In the rows, 128 means zero.
Rows near named flat spaces through zero:
nor-sem: [138 141 211 174  50 113 107 140 141 130  81 123 162 118 118  87 127 133
 133 113 185 105 153]
vafa-vuv: [ 83  87 138 118 130 146 147 155 149  94 116 112  98 160 174 124 138  85
 136 139 158 137 105]
pade-vakuf: [149 113  81  93 149 126 109 127 133 111 139 124  92 148  80 130 126 124
  95  76  96 148 140]
tede-desuf: [130 157  95 136 122 111 123 132 108 108 154 117 175  43  99 160  94 130
 127 158 114 116 188]
vafa-vuv: [105 101 139 154 139 140  80 117 124 132 139 133 150  94 158  92 129 181
 176 156 193 132 135]
tede-desuf: [151 116 133 114 113 144 112 137 152  77 119 155  97 142  75  95 146 130
  95  99 156 116 113]
nor-sem: [130 143 121 124 117 126 194 149 130 146 121 148 157 123 169 179 100  86
 132 154  64  94 166]
somas-mimip: [184 117  92 154 158 103 107 150 147 102 144 134 111 148  67 118 114 162
 134  70 233 145 129]
nor-sem: [ 82  78 193 142  64 145  95 141 169 122  86 104 123 129 163  73 133 121
 159 110 168 143 168]
somas-mimip: [128 140 149 128 108 136 137 128 162 100 138 152 121 108  97  93 146 156
 126 150 150 138 119]
somas-mimip: [148 140 116 163 145  93 128 127 145 125 168 106 144 111  87 120 103 164
 160 111 189 161 140]
pade-vakuf: [128  68 123 102 110 195 115 106 184 154 109 127  61 157 144 111 155 125
 174  57  94 162 124]
pade-vakuf: [149 193 131 164 125  86 169 135  85 165 124 103 184  97 168 172 141 145
 159 183 125 135 101]
vafa-vuv: [111 114 152 147  88 169 147 131 194 125 119 121  89 112 114 124 129 111
 164 109 187 150 133]
pade-vakuf: [ 86 126 133 132 159 110  94 122  57 117 133  99 173 104 202 117 158 154
 144 208 135 127  82]
bure-sek: [200 162 102 130 138 113 133 109 102 139 147 156 166 109  93 144 124 159
 130 111  69  98 127]
somas-mimip: [163 166  69  84 141 140 150 160 123 115  97 182  70 147  71 180 140  97
  25 125 118 109 132]
nor-sem: [137  98 162 149 107 159 139 129 159 128 107 128 107 162 147 117 139 108
 166  91 170 116  93]
tede-desuf: [162 143 128 141 125 112 168 159 157 153 102 153 101 183 114 148 116 113
 106  96 169 128 137]
vafa-vuv: [ 61  94 118 144 179 131  97 119  92 220 122 127 140 146 224 155  78 126
 149 157 155 122 181]
nor-sem: [127 124 195 175 121 126 117 105 148 161 132 144 139 158 126  80 117 160
 156 116 202 118 107]
bure-sek: [149 164 100 159 162 131  98  90  51 220 127 143 176  91 151 194  88 138
 136 139 114  75 153]
bure-sek: [166 136 112 129 128 105 211 145 197  75 187 134 131 132  65 132  95 113
 148 101 106 143 142]
nor-sem: [132 111  86 107 152 123 104 123 107 143 130 107 120 134 140 143 129 132
 131 103  91 148 141]
pade-vakuf: [165 148 111 149 125 129 130 123 162 107 150 115  97 114  39 134 121 133
 129  79 195 152 115]
pade-vakuf: [156 134 140 127  96 147 136 129 166 110 118 147 105 124  84 113 143 133
 124 101 138 129 124]
nor-sem: [ 90  81 123 140 170 138  88 133  88 122 123 114 129 151 183 134 113 104
 136 137 194 100 109]
nor-sem: [152 167  76 135 178  94 150 131  84 101 177 127 166  94  99 175 102 127
 112 163 126 106 117]
bure-sek: [110 111 143 137 141 109 137 136 133 111 150 132 152 140 141 110 101 125
 135 142 141 116 142]
tede-desuf: [ 96 126 144 132  99 155 144 119 189  68 159  87  81  95  59 113 132  98
 137 114 177 169 104]
nor-sem: [168 153  99 133 130 118 153 130 103 160 124 136 160 115 135 184 102 110
 132 117  75  97 158]
vafa-vuv: [105 168 116 138 150  86  59 105  63 137 145  77 150  80  97 121 134 169
  98 160 159 162 122]
somas-mimip: [153  96 123 118 115 133  84 141 102 104  94 129 141 133 151 111 151 135
 131 104 119 105 129]
tede-desuf: [126 178 137 174 186  66 102  73  55 185 192 100 194 122  85 148  51 136
 108 129 135  98 135]
tede-desuf: [ 90 135 107  99 138 154 126 124 115 151 116 141 104 112 152 151 140 120
 101 170  98 134 136]
vafa-vuv: [148 131  93  86 104 168 109 120 134  95 125 159 117  69  85 133 145 133
 103 126  60 111 160]
bure-sek: [ 83 109  94  76 126 132  72 123  87 122 119 110 135  87 136 136 116 110
  80 140  38 125 202]
bure-sek: [122 135 162 158 145 118 100 118  87 136 122 132 153 141 152 110 136 148
 129 156 189 101  80]
pade-vakuf: [132 131 100 136 192  72 125 136  58 100 161  88 171 148 161 142 128 131
 133 156 136 126  72]
somas-mimip: [100 125 146 131 148 117 169 123 141 139 154 127 128 166 136 135  92  93
 121 133 114 120 127]
vafa-vuv: [111 104  78 105 143 149  80 139  92 112 111 123 114 103 126 164 109  91
  91 118 130 101 170]
vafa-vuv: [114 159 148 145 149  68 134 130  95 136 137  73 137 166 127 126 132 123
 106 138 155 162  82]
somas-mimip: [174  87  83 111 148 142 110 159 139  83 118 168 110 146 124 117 144 149
 132  98 158 113 128]
tede-desuf: [124 133 158 123  99 114  73 112 126 119 113  95 107 136  74  81 149 143
  92  91 141 159 122]
tede-desuf: [130 114 144 110  90 231 160 102 196 192  87 191  50 149 130 151 139  94
 135  88  98 107 132]
pade-vakuf: [121 102 125 115 144 113  86 117 133 125 137 104 103 157 112  85 143 158
 125  94 136 174 119]
somas-mimip: [135 127 105 152 162 116 119 112 118 182 155 139 158 112 142 144  86 161
 164 127 135 127 172]
somas-mimip: [126 110 138 112 116 114  81 118 101 106 120  96 143 127 131  94 150 140
 124 111  89 136 122]
vafa-vuv: [104 126 155 147 124 120 119 117 118 103 149 101 163  93 155  97 147 157
 172 173 147 141  96]
pade-vakuf: [126 164 204 148  84 133 149 112 153 149 112 156 129 140 103  96 136 133
 107 141 141 110 109]
nor-sem: [143 121 178 153  74 144 176 140 192 101 122 132 126 135 113 111 125 103
 164 101 151 119 123]
bure-sek: [110 137 141 145 146 122 127 112 101 150 142 128 152 129 137 144  96 110
 121 143 134  96 129]
nor-sem: [138 127 131 119  65 170 158 138 183 103 108 120 106  82 121 133 161 117
 166 119 104 151 135]
tede-desuf: [151 187 116 133 125 120 176 123 149 162 139 148 113 119  80 162 118 130
 104 135 119 141 135]
bure-sek: [ 83 133 178 164 142 134 144 104 111 192 127 122 138 163 171 148  89  88
 134 144 159  96 112]
somas-mimip: [170 159 138 140  87 103 133 152 107 114  94 122 167 104 133 135 152 137
 130 135 117 114 130]
somas-mimip: [178 111 107 130 143 119 108 142 105 143 101 147 134 166 148 132 136 145
 132  90 133 108 125]
bure-sek: [141 121 164 127  86 140 166 164 185  39 114 135  90 155  79 100 152  87
 105 108 183 121  84]
pade-vakuf: [130 105 155 147 114 146  34  86 164 123 143 120  91 111  42  43 139 199
 138  69 218 170 129]
tede-desuf: [114 162 115 135 170 102 162 121  96 157 157 132 155 126 155 159 114 135
 126 185 113 126 110]
tede-desuf: [193 159 102 116 112 119 130 126 134 115 134 157 142  97  72 126 141 167
 118 110  81 125 146]
somas-mimip: [131 131  86 102 128 151 115 137 111 125 116 164 136  81 135 156 125 130
 107 155  89 101 176]
bure-sek: [168 110 118 140 103 138 115 139 167 101 131 147 133  99  91 108 119 156
 159  90 157 126 169]
bure-sek: [ 80  79 170 108  94 137 103 160 163  85  84 110  85 165 166  59 183 135
 125 135 173 174 106]
bure-sek: [132 107 122 120 141 170 149 126 180 117 137 162  73 152 115 113 149 139
 143 117 167 144  90]
somas-mimip: [170 142  95 147 126  99 155 154 110 127 124 103 171 102 161 168 130 135
 176 130 116 135 137]
pade-vakuf: [ 90  91  53  84 159 157  78 116 114 155 131 105  89 101 143 158 119 124
 123 112  82 167 185]
pade-vakuf: [175 199 131 147 109 116 163 117 126 154 130 143 137 108  65 165 117 123
 100 121 120 111 126]
vafa-vuv: [ 97 191 157 170 144  78 142 123  97 160 139  81 142 124 129 140 132 140
 118 184 203 166  80]
nor-sem: [143 146 121 156 199  41 146 146  54 148 145  97 187 186 203 137 134 160
 147 170 148 139  64]
vafa-vuv: [129 115 115 106 146 104  90 127 104  90 140 107 132 133 119  92 156 158
 115 129 112 152 105]
vafa-vuv: [157 183 129 131 135 104 166 130 146 132 142 148 116 131  99 112 173 187
 121 166 147 173  74]
bure-sek: [140 104 172 119  92 152 156 148 195  60 114 151  80 174  96  74 166 115
 120 102 167 131  75]
tede-desuf: [132 124  70 108 132 153  93 124 107 128 132 147 138  63 104 169  92 116
 108 123  90  95 208]
vafa-vuv: [130 126 170 120  73 161  93 111 181 118 110 158  90 117  52  72 136 145
  96  90 145 130 157]
nor-sem: [165 144 113 132 129 131 123 110 123 156 130 137 129 124 100 145 120 137
 129  95 106 120 136]
pade-vakuf: [ 99  88 156 146 136 145 118 119 145 140 137 139 130 151 147 110  90 111
 147 113 162 102 148]
tede-desuf: [ 91 167 132 114 152 120 102  94  87 177 131 127 115 129 113 134 128 136
  67 162 108 137 118]
[111  76  77 108 130 110  79 166  90  95 110  85 165  89 197 135 130 132
 159 136 100 142 191] : tede-desuf
[123 108 114 121 141 168 131 123 120 169 100 135  99 152 184 158 146 112
 149 122 121 123 103] : somas-mimip
[115 150 125 131 120 115 132 142  95 127 113 111 161  87 182 139 162 149
 148 194 120 141 113] : pade-vakuf
[149 114 103 122 105 112 133 183 156  66 109 121 117 121 107 125 135 120
 120 110 168 145 159] : tede-desuf
[115 141 160 151 100 105 107 145 109 104 113 125 165 103 116 118 105 114
 101 148 170  93 161] : nor-sem
[113 139 136 120 133 139 134 113 124 160 120 128 105 148 133 138 134 116
 110 130 112 133 111] : somas-mimip
[137 186 180 159  98 117 175 127 173 154 120 143 102 147  80 115 140 141
 109 138 190 152  95] : vafa-vuv
[130 151  78 122 149 120 137 124 114 152 147 114 132  92 125 172 117 135
 134 142 101 152 152] : somas-mimip
[141 153 127 135 147 116 137  96 123 181 145 109 124 139 135 126 151 170
 158 127 103 174  87] : bure-sek
[157 131 119  81 115 129 170 158 162  65 114 148  76 177  87 114 172 105
  74 110  92 141  84] : vafa-vuv
[120 128 154 105  80 150 150 142 173  94 110 154 100 133  82 117 120  83
  78 111 104 107 159] : nor-sem
[135 147 112 107 138 116 104 105 134 153 143 132 113 118  99  97 155 194
 118 132  95 182 131] : vafa-vuv
[ 87  98  77  73 136 155  98 173  91  97  76 146 101 118 180 160 147  89
  67 170 109 107 162] : bure-sek
[177  78  70  97 140 144 121 170 148  37 119 134  86 153 102 126 156 111
 124  72 150 128 105] : vafa-vuv
[148 165 187 140 173  73 119  96  87 165 136 146 128 235 112  71 156 174
  74 130 147 127  22] : tede-desuf
[ 94 187 109 127 127 102 111 101 120 137 172  95 136  48  46 143  95 140
  85 159 117 166 182] : somas-mimip
[156 141 120 138 121 125 187 138 133 177 115 137 148 146 168 180 106  99
 155 115  75 109 150] : pade-vakuf
[114 159 150 128 129  92 172 135 134 149 127 103 116 171 133 131 138 116
 108 140 117 165  99] : pade-vakuf
[164 163 135 156 135  95 105 132  75 124 115 118 163 120 134 123 162 169
 131 152 173 121  74] : bure-sek
[ 99 124 178 126  84 210 193  88 207 175 121 131  68 135 159 127 169 110
 194 128  93 163  70] : tede-desuf
[ 61 131 185 142 143  93 139 149 108 119 114 100 118 191 168 107 135  96
  87 178 201 136  73] : vafa-vuv
[135 108 123 132 132 134 139 147 140 115 117 131 112 155 135 137 121 104
 130 106 158 118 124] : vafa-vuv
[ 99 102 131 118 128 141 100 122 140  90 145 120 116 113 105 101 121 124
 121 125 146 132 138] : somas-mimip
[106 196 147 178 176  69 165 133  61 197 132 121 175 149 180 177 102 126
 109 209 185 111  94] : vafa-vuv
[134 109  76 106 120 173 120 124 146  97 134 108  96  76 111 154 148 117
 157 108 110 151 130] : nor-sem
[139 167 205 172  91 119 172 128 135 179  86 123 127 181 149 133 142 104
 132 123 169 116  72] : somas-mimip

Rows near named flat spaces through zero (a row that begins with a name and a colon came from that space):
big-zoli: [120 115 118 110 129 149 128 154 114 134 119 141 119 135  90 116 104 101
  94 149 153 110 118]
gediz-bedo: [130 171 101 113 107 162 136 154 132  93 111 139 122  78  92 157 153 181
 118 167 120 161 164]
ras-teru: [128 214  99  91 148  74 101 176 156 169 129 142 136 170 107  70 113  98
 140 189 153  90 139]
big-zoli: [ 94 107 126 113 150 175 140 125  73 108  86 121 132 137  88 107 139  99
  85 101 116  90  55]
rem-lazul: [113  89  94 149 176  62  83  84 128 110 147  87 156 165  92 140 148 154
 178 108  91 158  97]
big-zoli: [109 130 143 145 103  97 101 167 108 100 168 110 159 213 179  77 134  90
 153 196 117 152 158]
ras-teru: [110 118  91 102 178 113 110  99 124 129  92 112 152 122  52 119 144 158
 116 101  93 105  70]
gediz-bedo: [137 141 115 130 105 153 117 162 138  83 160 145 145 110 104 151 144 159
 112 189 122 183 181]
gediz-bedo: [114  78 119 131 155  93  96 127 120 132 155 116 152 186 102 102 110  98
 127 141 127 127 106]
gediz-bedo: [104 141 144 105 142  86 128 142 113 175 108 114 132 203 168  47 106  65
 138 131 138  63  93]
big-zoli: [151  94 134 170 106 122  95 115 137 132 151 129 126 124 126 145 101 103
 127 118 145 130 137]
fupum-gop: [137 182 151 163 127 124  98 126 120 120 146 131 149 154 162  99 145  69
 133 114 122  97 102]
gediz-bedo: [132 176 140 127 104 128 124 177 130 129 152 146 129 158 161  97 121  87
 127 182 152 125 162]
gutaz-vude: [147 103 145 150 107 124 118 109 136 160 118 128 114 119 145 126  94 100
 122  97 148  95 121]
gutaz-vude: [128 119 164 180  96 134 101 103 103  94 132 103 159 151 185 108 152 102
 136 104  89 123 112]
rem-lazul: [148 120 124 119  95 164 157 128 145 143  98 144  88  57 116 171 107 164
 111 119 153 132 159]
gutaz-vude: [148  74 125 126 146  84 111  82 176 146 148 117 159 112 116 146 124 190
 137 108  93 155 146]
ras-teru: [139 163  88  65 127 103 158 190 184 160 148 162  97 106  98 150 102 188
 140 219 173 176 223]
rem-lazul: [119 109  75 168  86  98  81 101 116  81  82  68 122 103  93 167 151 202
 189 137  87 172 148]
fupum-gop: [118 133 124 119 125 112  94 150 122 126 128 123 163 171 112  75 123 102
 109 167 114 107 121]
big-zoli: [131  55 140 168 128 184 134  53  99  90  96 108 129  64 106 185 151 161
 105  31  87 132  72]
gutaz-vude: [150 109 126 127 111  93 104  86 180 121 125 107 181  92 133 135 152 229
 139 128  55 163 171]
big-zoli: [133  86 151 160  76 134 137  84 123 116  90  91 122  95 182 148 137 174
 152  87  92 140 143]
gediz-bedo: [108 105 117 112 125 135 131 133 116  93 121 112 151 133 112 126 152 173
 124 155  91 162 140]
gutaz-vude: [152  61 144 163  99  87 100  78 156 158 126 101 135 122 158 133  97 144
 149  91 114 123 142]
fupum-gop: [133 192 111 130 131 172 119 172 123  74 164 162 141 111  89 150 161 125
 103 179 133 164 148]
fupum-gop: [151 174 141 118 127 169 170 148 146 139 145 172  93  80 141 166 126 125
 113 124 169 135 153]
rem-lazul: [129 139 112 127 138 121 128 104 135 127 105 117 123 100 112 148 144 163
 144 103 112 129 117]
fupum-gop: [149 187 187 143 119  87 120 126 149 190 142 137 141 178 233  53 110  44
 142 104 142  53 116]
ras-teru: [ 88  80  58 100 204  53  80  90 118 136  92  78 157 172  22 106 133 162
 154 114  87 114  57]
big-zoli: [146 119 140 143  91 158 159  96 144 101 113 121 117  52 161 188 157 212
 143 100  97 177 170]
rem-lazul: [114 133 132 105 137 146 138 159 112 128 131 142 133 152 118 101 123  99
  99 153 140 114 118]
ras-teru: [104 147 108  79 178  85 143 130 121 206  76 122  96 166 107  76  92  82
 137 102 165  43  65]
fupum-gop: [103  96 129 144 126  94  71 124 100 108 125  90 185 204 123  60 133  95
 126 147  84 107  94]
rem-lazul: [133  61 128 162 157  34  96  83 153 156 180  95 136 183 158 137 107 127
 197 103 126 156 132]
rem-lazul: [105 108 155 137 164 134 127  90  97  97 133 107 176 161 149 102 173 119
 119  81  69 120  66]
big-zoli: [150 117 147 177 112 125 121  72 139 110 132 109 133  90 168 169 153 162
 158  69  95 150 129]
rem-lazul: [136  83 131 127 113 168 141 134 127 121 135 145 117  98 103 156 109 135
  91 132 144 144 143]
ras-teru: [109 132 152 110 152 115 147 125 116 140 130 122 144 171 169  87 139 106
 131 115 113 107 101]
gutaz-vude: [133 164  81  88 100 106 129 140 170 123  85 115 131  73  94 145 147 245
 150 181  95 167 196]
gediz-bedo: [ 90  97 102 108 161 103 112 138  97 122 118 105 142 187  87  93 126 111
 131 148 119 120  90]
gutaz-vude: [158  76 151 150 135 128 126  55 163 128 139 122 156  75 138 168 142 188
 121  59  81 147 125]
fupum-gop: [142 166  89 117 138 190 157 152 137  89 141 169  90  42  56 219 149 179
 110 147 157 186 159]
rem-lazul: [148 122 163 139  91 167 146 140 133 132 140 152 119 106 165 134 112 109
  98 128 147 125 154]
gediz-bedo: [114  71 139 121 187 114 122 101 115 151 146 127 148 173 106 103 112  82
 105  85 128  95  61]
ras-teru: [112 103 103  97 138  66 149 159 142 169 144 119  86 173 137 128  88 135
 180 176 176 155 173]
gutaz-vude: [109  60 115 136 177  56  97 125 124 144 186 110 141 219 115 110 100  87
 161 143 144 146 112]
big-zoli: [125 102 121 135 153 139 111 128 117 115 152 137 140 141  88 134 123 103
 105 126 134 131 103]
rem-lazul: [160 216 140 164  92 134 123  92 152 119  94 121 125  58 177 153 171 168
 161  82  96 118 139]
fupum-gop: [130 115 164 150 117 111 165  85 128 143 120 105 104 123 220 146 139 143
 180  68 118 134 130]
gutaz-vude: [132 146  96  95 148 119 134 133 156 132 123 138 129  98  81 147 136 183
 127 147 122 148 147]
gediz-bedo: [131  80 170 171 136 122 140  94 111 137 162 120 114 157 192 140 116  78
 150  70 144 126 103]
ras-teru: [177 114 190 138  31 175 144 153 162 172 124 165 114  84 197 110  67  99
  69 144 165  93 197]
gutaz-vude: [162 103 142 169  97 122  99  72 154 140 108 113 137  79 139 148 120 152
 130  72 104 112 126]
gediz-bedo: [125 142 124 106 134 109 129 119 137 160  90 119 129 127 126 100 121 134
 129 115 120  89 111]
big-zoli: [ 87 106 118 106 163 119 107 170  87 114 151 125 158 221  93  65 120  62
 102 178 133 113  90]
ras-teru: [125  80 182 155 111 161 150  91  95 139 106 117 121 132 188 113 117  81
 108  56 123  84  81]
fupum-gop: [139 164 150 104 111 152 168 152 140 159 116 155 102 106 163 120 113 116
 111 132 158 104 149]
fupum-gop: [123  63  78 102 152 110 109 121 141 141 116 122 126 115  31 149  97 166
 112 141 135 140 125]
ras-teru: [112 111 168  95 133 102 170 140 124 193 118 127 109 184 202  69  91  78
 134 119 156  79 119]
[117 128  93  96 156  98 132 134 136 158 108 125 107 133  86 127 110 139
 142 136 148 117 120] : ras-teru
[141 133 137 103 129 119 147 139 154 174 128 148 112 122 140 117  98 121
 118 131 156 107 144] : fupum-gop
[117 103 133 174 122 174 121  97  78  76 112 110 124 112 118 159 155 113
 123  78 109 132  79] : fupum-gop
[160 134 155 181  34 180 117 140 129  92 128 135 119  77 171 156 125 132
 115 146 131 151 188] : rem-lazul
[116 114 125 142 155 165 137 141  95  91 166 144 117 139 102 160 138  95
 115 127 150 155 106] : gediz-bedo
[123 190 144 141 120 106 124 132 122 124 126 116 136 156 188  98 155 109
 164 130 114 115 127] : big-zoli
[153 173 162 155 123 106 109 140 150 142 183 148 145 161 188 104 125  74
 139 138 143 119 147] : rem-lazul
[114  53 155 138 142  63 142  77 129 166 130  85 125 178 201 112 113 132
 183  76 112 126 113] : rem-lazul
[105  96 128 127 169  63 113 111 122 144 151 100 147 203 148  94 127 107
 168 120 115 126 101] : rem-lazul
[145 154 112 122 136 164 134 129 142 118 126 155 119  71  82 167 137 151
 102 121 136 136 130] : gediz-bedo
[165  97  98 100 146  58  90 104 211 198 134 135 148 103  71 127  79 179
 122 135 130 117 160] : gutaz-vude
[ 99 189 123  82 164  99 121 208 114 152 160 152 142 230 126  40 112  38
 116 209 167  90 118] : rem-lazul
[118 119 156 158  89 165 153 120  90 100 107 111 106 120 185 140 143 118
 141 103 123 133 125] : gutaz-vude
[100 154 155 101 180 141 177 109  93 161  92 128 110 151 162  93 140  78
 124  56 133  59  42] : ras-teru
[133 218  84 117 122 113 122 147 151 103 115 127 121  89 106 156 168 194
 169 168 115 166 171] : fupum-gop
[122 116 108 124 113  73  85 147 140 138 131 107 151 176 118  87 108 127
 146 182 121 129 153] : gediz-bedo
[132  99 175 145 152 136 124 118 118 139 173 144 155 173 162  96 116  54
  96  98 133  99  89] : gutaz-vude
[133 151 158 131 129 175 148 113 115 124 109 142 133 100 146 123 145 110
  94  83 117  94  92] : ras-teru
[139 128 131 109 145 137 125 159 146 143 169 165 138 140 103 118 105  99
  89 161 157 127 141] : fupum-gop
[138 127  93 131 134 125  98 137 142 117 141 137 131 110  63 153 121 143
 119 153 137 148 140] : gediz-bedo
[122 127  93 132 153  91  87 145 123 148 138 126 119 169  74 112  96  77
 137 148 164 105 104] : gediz-bedo
[128 127 139 159 158 117  86 108 119 101 167 124 177 165 123 110 152  93
 121 111  98 125  88] : gutaz-vude
[141 113 114 100 186 129 115 100 153 166 122 152 147 103  51 125 110 124
  77  85 129  82  73] : gediz-bedo
[104 173 135  96 182 111 128 121 115 140 111 124 165 171 130  65 158 102
 118 107  95  76  63] : ras-teru
[116  98 116 105 169 132 105 151 124 112 170 146 172 168  66 104 125 108
  81 167 121 138 112] : gediz-bedo
[126  68 101 113 149 150 147 126 133 112 147 140 111  95  66 188 119 173
 112 134 141 180 144] : fupum-gop
[132 113 105 116 128 152 148  81 138 111  74 113 121  43  89 182 157 226
 127  82  86 148 123] : gediz-bedo
[141 192 103 131 132 121 137 129 151 110 135 134 110  85 125 177 161 181
 169 136 127 170 162] : fupum-gop
[132 145 113 140 104 150 135 134 124  97 120 126 108  90 121 169 145 164
 143 139 128 164 156] : gediz-bedo
